Below is a small trained network, with its code and all its weights. Each question gives an input and a class and asks what happens when units are switched off, that is, made to give their printed mean instead of their output.

import numpy as np


def w(rows, s, z=0):
    codes = np.array(rows[::2]) - 128.0
    scale = np.full(codes.shape[1], s)
    scale[-1] = z or s
    return codes * scale


def norm(h):
    return h / np.sqrt((h * h).mean(-1, keepdims=True) + 1e-5)


def f(y):
    return np.maximum(y, 0)


def log_softmax(a):
    a = a - a.max(-1, keepdims=True)
    return a - np.log(np.exp(a).sum(-1, keepdims=True))


def net(x, mask):
    res = np.array(x, float).reshape(1, 5) / 4 @ E
    u = 0
    for l in range(2):
        y = f(norm(res) @ A[l][:, :-1].T + A[l][:, -1])
        res = res + np.where(mask[u : u + 7], y, B[l][:, -1]) @ B[l][:, :-1]
        u += 7
    return log_softmax(norm(res)[-1] @ U[:, :-1].T + U[:, -1])


A, B = {}, {}
E = w([
[130,134,75,155,177,61,142,103],'x0',
[139,134,198,147,119,52,117,88],'x1',
[151,183,227,172,148,86,57,161],'x2',
[98,142,118,84,247,112,204,164],'x3',
[190,176,72,116,130,36,122,113],'x4',
],0.014)
A[0] = w([
[139,168,120,167,194,109,61,146,115],'L0N1',
[133,139,129,149,118,138,79,130,56],'L0N2',
[160,164,195,127,131,1,91,134,148],'L0N3',
[126,151,192,132,181,177,105,152,19],'L0N4',
[143,147,198,115,63,206,83,147,67],'L0N5',
[169,154,134,135,77,9,69,124,2],'L0N6',
[176,170,73,117,87,105,75,151,11],'L0N7',
],0.027,0.0054)
B[0] = w([
[113,64,109,125,182,87,113,171,188],'L0N1',
[117,79,135,134,135,50,147,196,154],'L0N2',
[181,229,133,104,182,207,159,117,252],'L0N3',
[68,161,120,44,93,154,107,187,182],'L0N4',
[132,73,174,173,64,123,120,106,215],'L0N5',
[251,147,159,205,165,115,156,74,223],'L0N6',
[110,142,54,208,87,165,95,95,174],'L0N7',
],0.026,0.024)
A[1] = w([
[33,72,157,131,158,2,177,90,137],'L1N1',
[191,126,16,104,75,128,154,87,94],'L1N2',
[104,125,169,168,23,76,111,75,126],'L1N3',
[103,138,89,36,132,139,183,121,127],'L1N4',
[184,128,123,150,143,102,92,102,68],'L1N5',
[132,68,192,110,38,16,120,134,4],'L1N6',
[128,71,229,114,44,188,122,111,184],'L1N7',
],0.025,0.003)
B[1] = w([
[127,92,58,186,141,73,120,94,161],'L1N1',
[65,181,117,52,155,159,79,133,196],'L1N2',
[81,137,36,109,104,143,61,93,214],'L1N3',
[118,107,139,82,169,99,166,185,194],'L1N4',
[28,148,237,133,68,82,166,103,186],'L1N5',
[91,162,108,167,93,112,2,186,197],'L1N6',
[135,58,103,151,56,157,235,38,249],'L1N7',
],0.024,0.02)
U = w([
[97,27,47,136,184,50,184,96,99],'0',
[141,46,137,136,123,92,25,176,2],'1',
[232,225,180,204,232,117,133,49,135],'2',
[52,149,98,8,234,145,154,179,182],'3',
[132,66,212,104,48,195,201,143,113],'4',
[54,105,67,142,14,173,32,53,190],'5',
],0.013,0.0058)

Each question gives the input, the list of numbers given to net, and the class t.
The units are the neurons (one row each of A and B). Each row of codes is followed by its name. A weight is (code - 128) times the scale printed after its matrix; where a second scale follows, it is the last column's (A, B and U).
mask holds one flag per neuron, layer by layer. A switched-off neuron (its flag False) gives its mean, the last column of its row in B, instead of its output. The means were averaged over made-up inputs and are rounded, as every weight is.
A unit's drop is (log p(t) with every unit on - log p(t) with that unit switched off) / (log p(t) with every unit on - log p(t) with every unit switched off).
The circuit of an input: a set's keep is (log p(t) with only the set's units on - log p(t) with every unit switched off) / (log p(t) with every unit on - log p(t) with every unit switched off). Starting from the 12 units with the biggest drops (on a tie, the unit counted first), units are removed one at a time, each time the one whose removal leaves the highest keep (on an exact tie, the one counted first), for as long as the keep stays at least 0.8.
units of the circuit, in order: the units of the circuit, biggest drop first
k most important neurons: the k neurons with the biggest drops, biggest first
top k neurons in layer l: the k neurons of layer l with the biggest drops, biggest first
input [-5,2,0,0,3], class 2: 2 most important neurons -> [L0N3 L0N6]
input [-2,7,-7,2,-4], class 0: top 3 neurons in layer 0 -> [L0N3 L0N5 L0N7]
input [7,4,-8,3,-1], class 0: top 3 neurons in layer 0 -> [L0N3 L0N5 L0N7]
input [7,-7,5,-1,-6], class 1: units of the circuit, in order -> [L0N1 L1N7]
input [-5,8,7,-7,-2], class 2: units of the circuit, in order -> [L0N6]
input [5,-8,1,4,5], class 0: 4 most important neurons -> [L0N3 L0N1 L0N4 L1N1]
input [7,-4,5,-7,-4], class 1: units of the circuit, in order -> [L0N2 L1N7]
input [1,4,-8,0,-4], class 0: top 2 neurons in layer 0 -> [L0N3 L0N7]
input [1,4,-2,5,-1], class 3: 2 most important neurons -> [L0N5 L0N6]
input [1,0,2,3,-3], class 3: top 2 neurons in layer 0 -> [L0N4 L0N5]
input [-1,4,-4,5,-2], class 0: 2 most important neurons -> [L0N3 L0N6]
input [7,8,5,4,-7], class 3: 2 most important neurons -> [L0N4 L0N6]
input [-3,-4,1,-6,7], class 2: top 2 neurons in layer 0 -> [L0N6 L0N4]
input [-1,2,-6,8,2], class 3: top 2 neurons in layer 0 -> [L0N5 L0N1]
input [-8,2,-3,-1,7], class 2: top 2 neurons in layer 0 -> [L0N6 L0N4]
input [-8,2,7,3,-1], class 4: 2 most important neurons -> [L0N5 L0N3]
input [-8,2,-2,3,5], class 3: 2 most important neurons -> [L0N5 L0N6]
input [8,-8,1,-5,8], class 2: 3 most important neurons -> [L0N6 L0N5 L1N3]
input [-5,4,-3,6,-2], class 3: 3 most important neurons -> [L0N5 L0N6 L1N4]
input [2,0,-2,5,2], class 0: 2 most important neurons -> [L0N3 L0N6]
input [5,-8,-2,6,8], class 3: top 2 neurons in layer 0 -> [L0N5 L0N2]
input [5,-2,6,-1,-4], class 3: most important neuron -> [L0N4]
input [7,-8,3,5,-6], class 3: top 2 neurons in layer 0 -> [L0N5 L0N4]
